Here is a tiny trained network, its code and every weight. The questions are about switching its units off for an input and a target symbol, where a switched-off unit gives its printed mean instead of its output.

import numpy as np


def w(rows, s, z=0):
    codes = np.array(rows[::2]) - 128.0
    scale = np.full(codes.shape[1], s)
    scale[-1] = z or s
    return codes * scale


def norm(h):
    return h / np.sqrt((h * h).mean(-1, keepdims=True) + 1e-5)


def f(y):
    return y / 2 * (1 + np.tanh(0.7978845608 * (y + 0.044715 * y**3)))


def softmax(a):
    e = np.exp(a - a.max(-1, keepdims=True))
    return e / e.sum(-1, keepdims=True)


def log_softmax(a):
    a = a - a.max(-1, keepdims=True)
    return a - np.log(np.exp(a).sum(-1, keepdims=True))


def net(x, mask):
    ids = ['βγημσφ'.index(c) for c in x.split()]
    T = len(ids)
    res = E[ids] + P[:T]
    u = 0
    for l in range(3):
        q, k, v = (norm(res) @ M[l].T for M in (Q, K, V))
        z = softmax(np.where(np.tri(T) > 0, q @ k.T / 2**0.5, -1e9)) @ v
        res = res + np.where(mask[u], z, O[l][:, -1]) @ O[l][:, :-1]
        u += 1
        y = f(norm(res) @ A[l][:, :-1].T + A[l][:, -1])
        res = res + np.where(mask[u : u + 8], y, B[l][:, -1]) @ B[l][:, :-1]
        u += 8
    return log_softmax(norm(res)[-1] @ U[:, :-1].T + U[:, -1])


Q, K, V, O, A, B = {}, {}, {}, {}, {}, {}
E = w([
[63,114,159],'β',
[79,122,161],'γ',
[123,252,106],'η',
[128,22,221],'μ',
[130,74,94],'σ',
[143,187,253],'φ',
],0.017)
P = w([
[159,204,146],'0',
[1,161,191],'1',
[18,153,174],'2',
[91,135,182],'3',
[115,132,181],'4',
[66,153,153],'5',
[162,130,140],'6',
[221,94,161],'7',
[233,89,202],'8',
],0.0055)
Q[0] = w([
[7,29,185],'L0H0',
[110,42,187],'L0H0',
],0.013)
K[0] = w([
[226,127,170],'L0H0',
[203,102,247],'L0H0',
],0.015)
V[0] = w([
[100,70,103],'L0H0',
[254,102,204],'L0H0',
],0.0084)
O[0] = w([
[209,246,91,121],'L0H0',
[253,49,67,254],'L0H0',
],0.0058,0.0052)
A[0] = w([
[147,15,191,167],'L0N0',
[251,142,93,203],'L0N1',
[119,116,103,5],'L0N2',
[187,116,201,48],'L0N3',
[84,255,56,97],'L0N4',
[148,109,204,194],'L0N5',
[145,120,122,7],'L0N6',
[152,42,145,24],'L0N7',
],0.0098,0.0017)
B[0] = w([
[72,80,69,250],'L0N0',
[15,254,132,143],'L0N1',
[184,131,158,118],'L0N2',
[85,133,150,172],'L0N3',
[26,33,123,143],'L0N4',
[51,137,129,192],'L0N5',
[159,158,115,122],'L0N6',
[139,67,85,182],'L0N7',
],0.0094,0.011)
Q[1] = w([
[255,193,78],'L1H0',
[232,113,138],'L1H0',
],0.012)
K[1] = w([
[5,96,149],'L1H0',
[64,134,165],'L1H0',
],0.015)
V[1] = w([
[88,213,4],'L1H0',
[145,3,65],'L1H0',
],0.026)
O[1] = w([
[211,137,251,75],'L1H0',
[195,13,102,250],'L1H0',
],0.027,0.016)
A[1] = w([
[161,185,96,213],'L1N0',
[136,137,132,9],'L1N1',
[131,137,3,184],'L1N2',
[163,128,138,33],'L1N3',
[224,116,143,83],'L1N4',
[101,90,233,225],'L1N5',
[206,118,149,202],'L1N6',
[93,132,200,60],'L1N7',
],0.022,0.0015)
B[1] = w([
[152,4,125,125],'L1N0',
[116,126,123,119],'L1N1',
[32,194,168,247],'L1N2',
[88,99,136,129],'L1N3',
[65,119,206,167],'L1N4',
[50,207,162,153],'L1N5',
[43,115,187,163],'L1N6',
[189,221,148,142],'L1N7',
],0.02,0.014)
Q[2] = w([
[33,77,111],'L2H0',
[4,82,236],'L2H0',
],0.023)
K[2] = w([
[104,133,206],'L2H0',
[136,6,146],'L2H0',
],0.019)
V[2] = w([
[58,7,203],'L2H0',
[123,157,38],'L2H0',
],0.016)
O[2] = w([
[2,140,127,248],'L2H0',
[181,78,84,121],'L2H0',
],0.019,0.014)
A[2] = w([
[133,87,214,249],'L2N0',
[198,121,123,47],'L2N1',
[159,241,150,74],'L2N2',
[116,199,190,144],'L2N3',
[8,129,187,129],'L2N4',
[99,53,72,114],'L2N5',
[131,127,144,22],'L2N6',
[235,98,134,249],'L2N7',
],0.018,0.0016)
B[2] = w([
[66,61,176,155],'L2N0',
[86,157,145,121],'L2N1',
[217,85,113,155],'L2N2',
[189,71,103,160],'L2N3',
[5,150,160,249],'L2N4',
[227,144,154,236],'L2N5',
[101,107,118,122],'L2N6',
[97,168,190,123],'L2N7',
],0.024,0.015)
U = w([
[32,223,58,187],'β',
[162,195,197,142],'γ',
[171,179,73,252],'η',
[112,80,196,8],'μ',
[135,46,1,138],'σ',
[141,144,111,62],'φ',
],0.0088,0.0025)

Each question gives the input, a string of symbols that net reads in full, and the target symbol t.
The units are the heads (2 rows each of Q, K, V and O) and the neurons (one row each of A and B). Each row of codes is followed by its name. A weight is (code - 128) times the scale printed after its matrix; where a second scale follows, it is the last column's (O, A, B and U).
mask holds one flag per unit, layer by layer, with each layer's heads first. A switched-off unit (its flag False) gives its mean, the last column of its rows in O or B, instead of its output. The means were averaged over made-up inputs and are rounded, as every weight is.
A unit's drop is (log p(t) with every unit on - log p(t) with that unit switched off) / (log p(t) with every unit on - log p(t) with every unit switched off).
The circuit of an input: a set's keep is (log p(t) with only the set's units on - log p(t) with every unit switched off) / (log p(t) with every unit on - log p(t) with every unit switched off). Starting from the 12 units with the biggest drops (on a tie, the unit counted first), units are removed one at a time, each time the one whose removal leaves the highest keep (on an exact tie, the one counted first), for as long as the keep stays at least 0.8.
circuit, biggest first: the units of the circuit, biggest drop first
unit that matters most: the unit with the biggest drop
k most important neurons: the k neurons with the biggest drops, biggest first
top k neurons in layer l: the k neurons of layer l with the biggest drops, biggest first
drop of u: that unit's drop, to one decimal
input β μ μ μ γ β φ μ, target β: circuit, biggest first => (L0N0, L1H0)
input σ γ μ γ β μ η, target γ: 3 most important neurons => (L0N4, L0N0, L0N1)
input φ μ μ γ μ γ, target σ: circuit, biggest first => (L1H0, L2H0, L0N1)
input μ μ μ β, target σ: circuit, biggest first => (L1H0, L2N4)
input β γ γ β β γ γ, target η: top 2 neurons in layer 0 => (L0N0, L0N7)
input γ σ γ μ γ η φ η μ, target β: circuit, biggest first => (L0N4, L1H0, L0N0)
input σ μ φ β μ μ β, target γ: top 2 neurons in layer 2 => (L2N2, L2N3)
input σ μ γ μ μ φ μ, target γ: top neuron in layer 1 => (L1N7)
input φ μ μ γ μ β η, target σ: 2 most important neurons => (L0N4, L0N1)
input σ φ μ, target γ: 2 most important neurons => (L0N1, L0N0)
input μ μ η μ σ μ η, target μ: 2 most important neurons => (L0N4, L0N5)
input γ γ γ, target η: 2 most important neurons => (L0N7, L1N7)
input σ γ μ γ, target γ: 2 most important neurons => (L0N1, L0N0)
input μ μ μ η γ, target σ: unit that matters most => L0N4
input β μ μ, target σ: drop of L0H0 => 0.5
input μ μ γ β, target σ: drop of L2N7 => 0.0
input μ γ μ σ μ η, target μ: drop of L0N4 => 0.4
